Here is a tiny trained network, its code and every weight. The questions are about switching its units off for an input and a target symbol, where a switched-off unit gives its printed mean instead of its output.

import numpy as np


def w(rows, s, z=0):
    codes = np.array(rows[::2]) - 128.0
    scale = np.full(codes.shape[1], s)
    scale[-1] = z or s
    return codes * scale


def f(y):
    return y / 2 * (1 + np.tanh(0.7978845608 * (y + 0.044715 * y**3)))


def softmax(a):
    e = np.exp(a - a.max(-1, keepdims=True))
    return e / e.sum(-1, keepdims=True)


def log_softmax(a):
    a = a - a.max(-1, keepdims=True)
    return a - np.log(np.exp(a).sum(-1, keepdims=True))


def net(x, mask):
    ids = ['αγεηξσ'.index(c) for c in x.split()]
    T = len(ids)
    res = E[ids] + P[:T]
    q, k, v = (res @ M[0].T for M in (Q, K, V))
    z = softmax(np.where(np.tri(T) > 0, q @ k.T / 4**0.5, -1e9)) @ v
    res = res + np.where(mask[0], z, O[0][:, -1]) @ O[0][:, :-1]
    y = f(res @ A[0][:, :-1].T + A[0][:, -1])
    res = res + np.where(mask[1:13], y, B[0][:, -1]) @ B[0][:, :-1]
    return log_softmax(res[-1] @ U[:, :-1].T + U[:, -1])


Q, K, V, O, A, B = {}, {}, {}, {}, {}, {}
E = w([
[150,161,51,156,150,42,55],'α',
[166,153,107,100,153,52,151],'γ',
[96,60,175,110,119,62,189],'ε',
[140,230,143,126,71,7,134],'η',
[95,125,52,202,127,110,198],'ξ',
[33,135,66,135,254,159,118],'σ',
],0.0095)
P = w([
[191,159,184,181,208,253,133],'0',
[133,166,11,138,94,33,97],'1',
[96,182,40,135,81,42,97],'2',
[64,148,131,125,82,82,124],'3',
[54,134,168,143,117,95,140],'4',
[20,133,188,169,120,103,161],'5',
[16,136,191,173,149,95,143],'6',
],0.0063)
Q[0] = w([
[243,143,128,76,51,197,79],'head 0',
[238,122,141,116,71,206,90],'head 0',
[145,148,84,121,82,2,80],'head 0',
[200,100,195,80,78,178,159],'head 0',
],0.0079)
K[0] = w([
[28,134,129,67,43,2,111],'head 0',
[75,137,109,50,84,32,111],'head 0',
[66,56,108,244,152,208,175],'head 0',
[96,203,97,125,66,69,73],'head 0',
],0.0078)
V[0] = w([
[185,87,208,37,158,187,128],'head 0',
[208,122,159,97,46,54,144],'head 0',
[159,189,106,56,84,112,189],'head 0',
[241,173,101,141,139,149,1],'head 0',
],0.0085)
O[0] = w([
[110,158,152,31,238,62,188,117],'head 0',
[103,111,120,216,180,49,155,3],'head 0',
[1,140,90,181,134,93,146,69],'head 0',
[103,113,199,130,203,146,42,98],'head 0',
],0.0094,0.0037)
A[0] = w([
[134,151,150,142,180,60,112,107],'neuron 0',
[47,125,72,119,209,195,101,128],'neuron 1',
[59,73,106,141,158,41,146,47],'neuron 2',
[167,106,99,77,79,206,108,74],'neuron 3',
[72,51,161,145,124,140,156,251],'neuron 4',
[108,88,216,115,119,174,35,110],'neuron 5',
[123,120,108,140,210,182,124,131],'neuron 6',
[166,133,110,223,111,65,134,206],'neuron 7',
[163,158,186,178,103,162,107,108],'neuron 8',
[107,129,162,254,149,178,139,134],'neuron 9',
[177,162,74,79,234,125,105,151],'neuron 10',
[235,227,184,171,102,130,146,207],'neuron 11',
],0.0081,0.0027)
B[0] = w([
[56,164,162,83,183,94,134,177],'neuron 0',
[162,175,172,179,58,139,94,187],'neuron 1',
[64,83,115,42,87,155,109,224],'neuron 2',
[54,137,164,102,77,124,117,220],'neuron 3',
[146,162,94,192,91,162,119,205],'neuron 4',
[184,61,155,107,161,67,132,200],'neuron 5',
[172,110,113,166,85,177,127,146],'neuron 6',
[91,69,75,98,182,177,143,251],'neuron 7',
[97,94,135,102,156,95,102,144],'neuron 8',
[97,59,127,2,112,93,113,165],'neuron 9',
[203,161,142,146,92,106,197,212],'neuron 10',
[87,99,68,177,203,176,112,250],'neuron 11',
],0.0074,0.0033)
U = w([
[185,76,168,150,172,82,62,56],'α',
[3,195,197,84,209,89,65,110],'γ',
[205,199,127,138,194,90,227,203],'ε',
[100,61,59,141,114,198,104,119],'η',
[180,225,157,166,8,134,81,238],'ξ',
[123,109,164,11,118,92,127,1],'σ',
],0.0054,0.003)

Each question gives the input, a string of symbols that net reads in full, and the target symbol t.
The units are the heads (4 rows each of Q, K, V and O) and the neurons (one row each of A and B). Each row of codes is followed by its name. A weight is (code - 128) times the scale printed after its matrix; where a second scale follows, it is the last column's (O, A, B and U).
mask holds one flag per unit, heads first, then neurons. A switched-off unit (its flag False) gives its mean, the last column of its rows in O or B, instead of its output. The means were averaged over made-up inputs and are rounded, as every weight is.
A unit's drop is (log p(t) with every unit on - log p(t) with that unit switched off) / (log p(t) with every unit on - log p(t) with every unit switched off).
The circuit of an input: a set's keep is (log p(t) with only the set's units on - log p(t) with every unit switched off) / (log p(t) with every unit on - log p(t) with every unit switched off). Starting from the 12 units with the biggest drops (on a tie, the unit counted first), units are removed one at a time, each time the one whose removal leaves the highest keep (on an exact tie, the one counted first), for as long as the keep stays at least 0.8.
units of the circuit, in order: the units of the circuit, biggest drop first
k most important neurons: the k neurons with the biggest drops, biggest first
drop when u is switched off: that unit's drop, to one decimal
input ε η ε ε γ ξ α, target ε: units of the circuit, in order -> [head 0; neuron 3]
input ξ ε ε η γ ε, target ξ: units of the circuit, in order -> [head 0; neuron 4]
input η γ ξ ξ σ ε η, target η: units of the circuit, in order -> [head 0; neuron 11; neuron 7]
input η η η γ ξ η, target η: units of the circuit, in order -> [head 0; neuron 7; neuron 11]
input η ξ ε, target η: units of the circuit, in order -> [head 0; neuron 7]
input σ η η γ ε α, target σ: units of the circuit, in order -> [head 0; neuron 5]
input η α ξ ε ε α, target η: units of the circuit, in order -> [head 0; neuron 7]
input σ η η σ, target ξ: 2 most important neurons -> [neuron 1; neuron 10]
input α γ α σ ε σ, target α: most important neuron -> [neuron 5]
input η α γ ξ γ, target η: units of the circuit, in order -> [head 0; neuron 7]
input ε α γ, target ε: 2 most important neurons -> [neuron 10; neuron 3]
input α η σ ε, target α: drop when neuron 5 is switched off -> 0.5
input ε σ α, target ε: drop when neuron 10 is switched off -> 0.2
input η σ η γ σ, target ξ: drop when neuron 11 is switched off -> 0.1
